Each row has a class, written as a number after it; each block has new classes, again numbered from 0 up.
[ -2   0   1   0   4  -1   3  12  13  -7   9   2 -16   0   7   1  -8  -4
   6   5   0  -1  -8  15   1   4] => 2
[ -6  -6  16  -6   7 -10   3 -13  20 -11   3   9  -6  -4   7  -1  18  -2
  -1  10   2  -2   5  -4   4   5] => 1
[ -2  -1  12  -4   0  -2  -1 -16  14 -10   0   8  -6  -2   0   3  17  -7
   1   0   5   1   0  -7   2   2] => 1
[ -6  -5   9  -4   0  -9   3 -15  22 -12   3   8  -4   1   3  -4  15  -1
   0   8   1   0   5  -2   1  11] => 1
[ -4  -4  19  -7   1  -3  -1 -15  24 -15   6  11 -14  -2   3   1  21  -5
   0   4   7  -2  -2  -1   0   5] => 1
[ -4  -7   2   1   4  -5   7   8  24 -14  11   5 -17   4   7   0 -11  -7
   1   6   5  -3   6  16   1   1] => 2
[-1 -6  4 -5  6  4  0  6 12 -7  7  8 -1  2  3  0 -2  2 13  4  3  3  4  5
 -1  2] => 0
[  6   9  11  -2   0  13  -9  -4   7  -5  -6   4 -15   1   1   4  10   0
   4  -8   2   1  -9   7   5   6] => 0
[  0  -4  -6  -1   6   5   3  19  13 -11   9   2 -13   5   6   3 -18  -3
  12   4   1   4  -5  23  -1   1] => 2
[ -4 -12  -2  -1   4  -4   6  16  17 -13  10  -5   0   6   4  -2 -20  -7
   9   7   2   3   0  18   0   0] => 2
[  3  -2  22  -7   4  13  -5  -4   9   0   7   7 -10  -6   2   6  16   1
  20  -4   9   5   5   0   1   5] => 0
[ -3 -18  -6  -5   7   1   6  23  22 -16  11  -6   2   8   6   0 -24  -2
  13  10   9   5   5  22  -4  -2] => 2
[ -7  -5  18  -7  -1  -9   2 -19  23 -13   3  10  -6   0   2  -1  21   0
   3   8   8  -2   5  -6   3   3] => 1
[ -2   3  22  -8   8   6  -3 -11  20  -8  11   7 -21  -6   5  -1  12  -1
  24   3   3   7   1   7   2   5] => 0
[  6  -5   3   6  -3   6   1   9  -6   3  -3  -1  -3  -3   5   9   9  -2
 -14  -9   5  -6  -5   5   4  -2] => 0

Next block: new classes, numbered from 0 again.
[-3 -5  7  0 -6  3  2  1 -3 -2  0 -1  2  2  0  0  2  0  3  3  0 -5 -2 -5
  2  1] => 2
[-2  5  2 11  4 -4 -3  5 -2 -2  4 -5 -1  3 -3 -1  2 -3  4  7 19 -3 -3 -1
 -3  2] => 2
[ 1  3 -3  8  8 -1 -2  0  0  2 -2  4 -4 -1  0 -1 -1  1 -1  3  1  2  0 -2
 -2  1] => 0
[-26   0  11  16   7  -3  -3  -1  -5   8  -1   3  -4   0  -2   2   2  -2
   4  12  -6  -7  -6  -4 -13  10] => 3
[  4   2   1 -17  10   0   0  -3   5  -4   6   6   1  -3   0  -2  -8   0
   6  -2 -12   8  -2   3   8   3] => 1
[ 6 -5  4 -5 -1  5  5  3 -3 -5 -1 -4  2  2  0  1 -4 -3  8  1  6 -2 -2 -3
  4  0] => 2
[ 0  2 -7  9  7 -3 -5 -2  2  7 -3  6 -5 -2  0 -1  1  2 -6 -2 -2  2  2 -1
 -5  3] => 0
[ 4  1  0 13  5 -1  1  6 -3  0  0 -5 -2  4 -5 -2 -3 -2  3  9 21 -1  1 -6
 -3  3] => 2
[21 -4 -9 -6  3  3  4  3  5 -7  3 -1 -3  2  2 -4 -1  3  0 -9  9  7  7  2
  9 -9] => 1
[-14   5   6  11  10  -4  -6   1  -3   3   3   5  -4   0  -2   0  -1  -3
   2  12  -2  -4  -8  -3  -7   9] => 2
[  8  -6 -14 -19  11   6   6   2   6 -13   4  -5   5   0  -1  -5  -5   2
   8 -13   1   8   8   2  12  -6] => 1
[-18   1   2  14   3   0  -2   2  -5   7  -2  -2  -2   3  -3   2   3  -2
   3   7   4  -9  -3  -3 -12   6] => 3
[ 5  4  0 10  5 -3 -2  3  1  2  0  1 -3  0  0 -1 -1 -1 -5  9 11  2 -1 -2
 -3  0] => 2
[ -6 -17  -4 -28 -10  13  11  -6   0  -6  -3  -6   9   1   3  -1   0   4
   7 -15 -14  -1   8   6   9  -7] => 4
[17  8  6 -2  0 -7 -5 -1  4  0  1  9 -5 -4  3 -3 -7  0 -4  2 -4  7 -4  0
  1  1] => 1
[-1  2  1 -3 12 -1  1  3  1 -4  7  0  2  1 -2 -3 -4 -1 11  4  4  2 -1  0
  8  4] => 1
[ 23   3  30   0 -30  -2   4  -2  -8   1 -10   3  -5   1   6   4 -10  -1
 -10  14   3  -2  -7  -3  -3   1] => 2
[-1 -3  3 17  1  1  1  4 -1  2 -2 -4 -1  5 -4  1  7 -4  4  6 17 -6  1 -3
 -5  0] => 2
[-12  -7  -2  14   7   0   0   1   1  -1   4  -1   2   3  -5   1  18  -2
   6  -1   9  -6   2   1  -2  -3] => 2
[-9 -4  9 -7  0  5  6  4 -5 -4  2 -6  3  2 -3  1 -5 -4 12  8  2 -5 -4 -2
  1  5] => 4
[-1  7 14  7  1 -5  2  6 -2 -2  3 -1 -2  3 -2 -1 -5 -6  5 14 10 -3 -8 -4
 -4  9] => 2
[  1   4  -8  11  -3  -3  -3   1  -1   6  -4  -5  -4   0  -1   1   2   2
 -10   0   4   0   2  -4  -8  -2] => 0
[ 12   4   2 -18  -5  -3   1   3   1  -5   2  -4   3  -1   0  -2  -8  -1
   0  -1   5   3   0   0   8   0] => 1
[-16   2   6   5   4  -2  -2  -1  -3   4   0   3  -3  -2  -1   2  -2  -1
   4   8  -8  -3  -6  -1  -7   9] => 3
[  8  -4   8 -22 -12   4   7  -1  -1  -6  -1  -1   4   2   2   0  -6  -1
   2  -3  -8   0  -1   3  10  -1] => 2
[ 3  7  0 -2  9 -4 -3  1  0 -3  2  2 -2 -2  0 -2 -8  1  2  4  0  4 -3 -2
  1  5] => 3
[ -3   5  -2   3  -4  -4  -4   0  -1   9  -4   3  -4  -4   0   1  -2   3
 -11  -2  -9   3  -2  -2  -7   3] => 3
[ -9   3 -14  -7  12   0   1   0   1   2   2  -2   2  -3  -2  -1  -4   2
   0  -6 -10   4   4   0   0   1] => 0
[ 10  19  11  15  -2  -9  -6  -1  -4   9  -5   9 -11  -3   3   1 -10   0
 -13  14  -4   4  -9  -7 -11   8] => 3
[ -7  -2 -20  10  13   2  -3  -4   5   9  -5   5  -3  -3   1   0  11   6
 -10 -12  -7   2   8   2  -5  -6] => 0
[-2 -1 -4 19 15 -3 -4  1  3  3  1  6 -5  0 -3 -1 12  1  0  4 11 -3  2  1
 -5 -1] => 0
[-3  3 -3 -6 14  0 -1  0  5 -3  8  2  1 -1  1 -1 -4  0  6 -1 -5  5  0  2
  5  3] => 1
[ 33   4   5  13   4  -3   7  18  -3 -18  11 -19   2  12  -5 -11  -7  -8
  14   9  48   1   3 -10   9  -2] => 2
[-18  11   8   7   5  -6  -6  -3  -5  13  -3   7  -8  -3   1   1  -8   1
  -2  13 -17  -2 -11  -4 -13  14] => 3
[-15 -13   2  -4  -2  11   2   0  -6   0  -4  -7   5   4  -1   0   2   0
   8   1  -2  -8   4  -1  -1   0] => 4
[ 13  10  12   5 -10  -7  -4  -4  -1   7  -7   9  -9  -2   4   3 -11   2
  -6   9  -9   4  -6  -4  -7   4] => 3
[ -2  -3   8  29   2  -2  -2  -1  -8  12  -7   8 -10   3   0   2   9  -1
  -5  15   7  -8  -2  -6 -14   3] => 3
[-12   5 -12  21  25  -6  -6   2   4   5   5   4  -4   0  -3  -3   8   0
   2   3   7  -1   2   1  -5   2] => 0
[ 18  12  10   2   0  -7  -1   5  -5  -1   1  -1  -6   1   1  -3 -18  -1
   0  13  18   3  -8  -8  -2   9] => 2
[  2 -14   6  -2 -23  10   9   1  -8  -1 -10 -12   4   5  -2   3   4  -1
   0  -2  10 -10   3  -3  -1  -8] => 4
[-16   1  15   7   0  -1  -1   1  -9   6   0   3  -2   2  -2   5  -2  -4
   5  14  -5  -8 -10  -3  -8  12] => 2
[  6   1  18 -18 -11   2   5  -3  -5   0  -3   8  -2   2   4   3 -15  -1
   1   8 -17   0  -5  -2   2   8] => 2
[-10   9  -6   3   9  -3  -4  -1   3   4   1   5  -1  -3   0   2  -1   1
  -1   0 -10   2   0   2  -4   4] => 1
[-18  -3   1  13   6   2   1   0  -5   5  -4  -1  -2   4  -3   2   4  -1
   4   7   0  -8  -2  -3  -6   5] => 3
[-15   1  -8  22  13  -1  -4  -1   1   8  -1   2  -4   0  -3   1  11  -2
  -1   6   0  -6   2  -1  -9   0] => 0
[-23  -3 -14  -7  18   4   0  -2   4   0   6  -1   6  -1  -3   2   5   0
   7  -9 -13   0   5   5   1   0] => 0
[ 20   1  13   7 -10  -4   1  -3  -2   2  -5   8  -9   3   6   0  -5   0
 -10   9   3   2  -5  -4  -6   1] => 4
[  7  11   4  13   8  -6  -4   4  -1   0   1   1  -7  -3  -4  -3 -10  -1
   0  12  10   1  -6  -7  -7   8] => 3
[  7  -1   5 -15  -9   3   7   5  -6  -9   3 -13   4   4  -2  -1 -12  -4
   9   4  11  -2  -1  -5   7   2] => 4
[ -8  10 -15   4  22  -3  -4   6   4   0   8  -5   3  -2  -4  -4  -4   0
   6  -2   7   4   1  -2  -1   3] => 0
